Below is a small trained network, with its code and all its weights. Each question gives an input and a target symbol and asks what happens when units are switched off, that is, made to give their printed mean instead of their output.

import numpy as np


def w(rows, s, z=0):
    codes = np.array(rows[::2]) - 128.0
    scale = np.full(codes.shape[1], s)
    scale[-1] = z or s
    return codes * scale


def f(y):
    return y / 2 * (1 + np.tanh(0.7978845608 * (y + 0.044715 * y**3)))


def softmax(a):
    e = np.exp(a - a.max(-1, keepdims=True))
    return e / e.sum(-1, keepdims=True)


def log_softmax(a):
    a = a - a.max(-1, keepdims=True)
    return a - np.log(np.exp(a).sum(-1, keepdims=True))


def net(x, mask):
    ids = ['αγεζθλμτφψ'.index(c) for c in x.split()]
    T = len(ids)
    res = E[ids] + P[:T]
    u = 0
    for l in range(3):
        r = res
        for j in range(3):
            rows = slice(2 * j, 2 * j + 2)
            q, k, v = (r @ M[l][rows].T for M in (Q, K, V))
            z = softmax(np.where(np.tri(T) > 0, q @ k.T / 2**0.5, -1e9)) @ v
            o = O[l][rows]
            res = res + np.where(mask[u + j], z, o[:, -1]) @ o[:, :-1]
        u += 3
        y = f(res @ A[l][:, :-1].T + A[l][:, -1])
        res = res + np.where(mask[u : u + 8], y, B[l][:, -1]) @ B[l][:, :-1]
        u += 8
    return log_softmax(res[-1] @ U[:, :-1].T + U[:, -1])


Q, K, V, O, A, B = {}, {}, {}, {}, {}, {}
E = w([
[145,84,143,182,7],'α',
[3,161,150,74,145],'γ',
[166,163,150,95,92],'ε',
[110,163,240,98,156],'ζ',
[65,170,184,94,85],'θ',
[17,224,145,164,119],'λ',
[157,120,198,154,186],'μ',
[125,247,125,203,113],'τ',
[199,131,166,187,37],'φ',
[98,20,100,91,89],'ψ',
],0.014)
P = w([
[200,85,98,154,31],'0',
[105,164,26,139,111],'1',
[148,164,66,114,129],'2',
[128,98,105,208,202],'3',
[139,108,133,168,179],'4',
[138,176,208,190,110],'5',
[146,158,255,185,114],'6',
],0.0095)
Q[0] = w([
[163,167,132,197,111],'L0H1',
[149,81,149,109,80],'L0H1',
[143,2,207,205,113],'L0H2',
[145,76,178,220,57],'L0H2',
[122,159,144,76,2],'L0H3',
[61,121,56,175,80],'L0H3',
],0.0068)
K[0] = w([
[179,125,103,250,153],'L0H1',
[119,77,111,110,146],'L0H1',
[76,55,153,2,152],'L0H2',
[73,75,141,124,155],'L0H2',
[154,162,215,101,89],'L0H3',
[155,198,226,83,155],'L0H3',
],0.0077)
V[0] = w([
[174,54,85,254,27],'L0H1',
[246,149,129,69,164],'L0H1',
[147,102,132,108,211],'L0H2',
[171,134,118,178,103],'L0H2',
[119,27,72,84,185],'L0H3',
[82,179,109,147,123],'L0H3',
],0.0072)
O[0] = w([
[128,147,114,94,205,254],'L0H1',
[2,114,216,180,123,69],'L0H1',
[26,101,122,171,162,65],'L0H2',
[156,167,169,85,134,142],'L0H2',
[127,135,183,152,86,72],'L0H3',
[154,183,119,188,100,134],'L0H3',
],0.0076,0.0061)
A[0] = w([
[16,114,139,193,99,39],'L0N1',
[111,177,127,119,127,73],'L0N2',
[153,128,187,78,111,189],'L0N3',
[1,231,146,61,221,214],'L0N4',
[166,160,115,178,161,3],'L0N5',
[95,221,148,146,94,117],'L0N6',
[113,126,142,60,218,184],'L0N7',
[106,192,171,206,146,59],'L0N8',
],0.008,0.0046)
B[0] = w([
[193,141,162,52,177,105],'L0N1',
[175,36,150,75,144,124],'L0N2',
[82,175,145,169,102,206],'L0N3',
[238,116,72,192,121,254],'L0N4',
[87,139,190,126,195,114],'L0N5',
[104,7,129,135,132,183],'L0N6',
[199,103,105,216,63,189],'L0N7',
[106,1,52,81,65,148],'L0N8',
],0.0059,0.0044)
Q[1] = w([
[139,23,220,205,165],'L1H1',
[121,113,130,172,2],'L1H1',
[240,149,132,56,94],'L1H2',
[107,149,109,103,237],'L1H2',
[104,48,252,152,159],'L1H3',
[161,225,184,157,198],'L1H3',
],0.0092)
K[1] = w([
[136,133,29,138,107],'L1H1',
[129,125,158,211,184],'L1H1',
[132,104,221,120,86],'L1H2',
[189,155,95,55,96],'L1H2',
[92,38,172,126,193],'L1H3',
[103,190,195,240,254],'L1H3',
],0.0095)
V[1] = w([
[199,88,68,120,147],'L1H1',
[147,145,6,141,86],'L1H1',
[196,171,173,72,119],'L1H2',
[145,105,63,63,115],'L1H2',
[114,169,192,148,146],'L1H3',
[92,74,125,101,176],'L1H3',
],0.012)
O[1] = w([
[145,144,205,134,137,234],'L1H1',
[113,205,143,70,68,254],'L1H1',
[198,66,63,113,123,199],'L1H2',
[143,154,194,90,2,181],'L1H2',
[210,98,31,50,106,62],'L1H3',
[180,157,150,150,85,51],'L1H3',
],0.0081,0.0086)
A[1] = w([
[150,237,173,122,129,133],'L1N1',
[148,142,161,97,159,183],'L1N2',
[178,57,133,105,120,109],'L1N3',
[146,120,134,216,70,82],'L1N4',
[7,82,80,140,159,207],'L1N5',
[53,136,89,168,144,128],'L1N6',
[103,132,99,196,121,64],'L1N7',
[81,89,95,108,138,3],'L1N8',
],0.011,0.0047)
B[1] = w([
[77,163,91,223,215,255],'L1N1',
[59,232,111,194,82,162],'L1N2',
[168,193,121,4,129,142],'L1N3',
[194,201,46,2,209,156],'L1N4',
[184,8,195,46,109,141],'L1N5',
[150,99,193,108,120,128],'L1N6',
[149,141,13,167,160,124],'L1N7',
[159,106,38,36,117,121],'L1N8',
],0.0061,0.01)
Q[2] = w([
[46,231,164,207,188],'L2H1',
[98,108,164,181,82],'L2H1',
[127,144,86,126,58],'L2H2',
[103,123,164,193,151],'L2H2',
[93,155,225,242,86],'L2H3',
[254,33,247,49,95],'L2H3',
],0.0086)
K[2] = w([
[136,101,211,196,158],'L2H1',
[69,105,180,107,181],'L2H1',
[228,100,88,86,35],'L2H2',
[97,75,140,220,97],'L2H2',
[163,51,244,188,127],'L2H3',
[185,95,232,77,2],'L2H3',
],0.0065)
V[2] = w([
[192,114,220,112,191],'L2H1',
[92,132,1,147,136],'L2H1',
[210,149,154,169,182],'L2H2',
[63,93,161,73,39],'L2H2',
[51,130,124,152,170],'L2H3',
[109,127,65,196,141],'L2H3',
],0.0094)
O[2] = w([
[218,124,81,243,147,129],'L2H1',
[28,181,158,16,142,5],'L2H1',
[84,81,158,116,86,204],'L2H2',
[116,229,28,214,205,112],'L2H2',
[173,89,195,176,135,25],'L2H3',
[254,154,164,137,109,101],'L2H3',
],0.0077,0.0028)
A[2] = w([
[102,241,88,160,172,238],'L2N1',
[169,75,134,163,171,211],'L2N2',
[120,135,195,197,91,93],'L2N3',
[24,142,126,174,216,118],'L2N4',
[18,68,144,100,125,184],'L2N5',
[180,119,162,144,217,126],'L2N6',
[166,85,2,185,32,34],'L2N7',
[103,97,127,62,46,2],'L2N8',
],0.0081,0.0054)
B[2] = w([
[141,88,79,138,20,253],'L2N1',
[133,104,155,66,77,158],'L2N2',
[101,147,79,103,180,175],'L2N3',
[172,37,255,154,161,143],'L2N4',
[246,156,68,102,88,144],'L2N5',
[116,182,144,100,67,142],'L2N6',
[229,183,240,116,166,147],'L2N7',
[150,212,136,99,219,135],'L2N8',
],0.008,0.013)
U = w([
[221,149,123,104,56,199],'α',
[32,74,158,165,69,249],'γ',
[108,113,45,129,165,98],'ε',
[155,58,65,128,210,227],'ζ',
[53,121,31,135,137,192],'θ',
[69,215,172,113,127,8],'λ',
[187,67,190,128,111,15],'μ',
[130,217,210,95,147,2],'τ',
[213,193,106,116,217,94],'φ',
[178,137,88,255,152,94],'ψ',
],0.0079,0.0068)

Each question gives the input, a string of symbols that net reads in full, and the target symbol t.
The units are the heads (2 rows each of Q, K, V and O) and the neurons (one row each of A and B). Each row of codes is followed by its name. A weight is (code - 128) times the scale printed after its matrix; where a second scale follows, it is the last column's (O, A, B and U).
mask holds one flag per unit, layer by layer, with each layer's heads first. A switched-off unit (its flag False) gives its mean, the last column of its rows in O or B, instead of its output. The means were averaged over made-up inputs and are rounded, as every weight is.
A unit's drop is (log p(t) with every unit on - log p(t) with that unit switched off) / (log p(t) with every unit on - log p(t) with every unit switched off).
The circuit of an input: a set's keep is (log p(t) with only the set's units on - log p(t) with every unit switched off) / (log p(t) with every unit on - log p(t) with every unit switched off). Starting from the 12 units with the biggest drops (on a tie, the unit counted first), units are removed one at a time, each time the one whose removal leaves the highest keep (on an exact tie, the one counted first), for as long as the keep stays at least 0.8.
circuit, biggest first: the units of the circuit, biggest drop first
most important unit: the unit with the biggest drop
k most important neurons: the k neurons with the biggest drops, biggest first
top k neurons in layer l: the k neurons of layer l with the biggest drops, biggest first
heads that matter: for each layer, one digit per head in row order, 1 if its drop is at least 0.15 and else 0, layers parted by /
drop of u: that unit's drop, to one decimal
input ζ ψ ζ ζ, target γ: top 2 neurons in layer 1	(L1N5 L1N1)
input α μ θ ψ, target α: heads that matter	110 / 000 / 011
input α α α ψ, target α: most important unit	L0H2
input ζ ε φ γ, target α: 2 most important neurons	(L2N3 L0N7)
input ψ γ α, target ψ: circuit, biggest first	(L2H2 L1H2)
input τ ψ ψ ψ, target ψ: circuit, biggest first	(L1H3 L2H1 L1H1)
input ζ ψ θ, target ζ: circuit, biggest first	(L1H1 L0H1 L1H2 L0N4)
input α θ ψ μ, target α: top 2 neurons in layer 2	(L2N1 L2N3)
input γ γ γ, target γ: circuit, biggest first	(L2N1 L2N4 L1H2 L1N1)
input ψ ψ ε, target ψ: circuit, biggest first	(L2H2 L1N1 L1H2)
input θ ζ ψ φ θ γ ζ, target γ: heads that matter	110 / 000 / 000
input γ θ ψ, target γ: circuit, biggest first	(L1H3 L1H2)
input γ ψ θ ψ ψ ε α, target ψ: heads that matter	010 / 010 / 010
input ψ φ ψ θ α ζ λ, target α: most important unit	L0N4
input μ γ φ γ μ, target γ: circuit, biggest first	(L0H1 L2H2 L0H2)
input θ θ ψ ψ μ, target ψ: heads that matter	111 / 111 / 110
input γ α φ μ, target α: circuit, biggest first	(L1H3 L1H1)
input α γ φ φ ψ α, target γ: heads that matter	010 / 010 / 000
input φ α ψ τ, target α: 2 most important neurons	(L0N4 L1N1)
input α τ ζ ψ ψ ζ, target ψ: heads that matter	000 / 011 / 100
input ψ ψ γ, target ψ: most important unit	L0N4
input γ ψ ψ, target γ: heads that matter	000 / 001 / 110
input ψ α α τ, target α: 3 most important neurons	(L0N4 L2N1 L2N6)
input θ θ θ, target θ: top 2 neurons in layer 2	(L2N7 L2N2)
input ζ γ τ, target ζ: 2 most important neurons	(L1N5 L1N1)
input ψ ψ τ, target ψ: heads that matter	000 / 110 / 010
input α α λ, target α: most important unit	L1H2
input ζ τ θ ζ γ, target α: top 2 neurons in layer 2	(L2N5 L2N3)
input ε ψ ψ ψ, target ψ: drop of L2H2	0.5
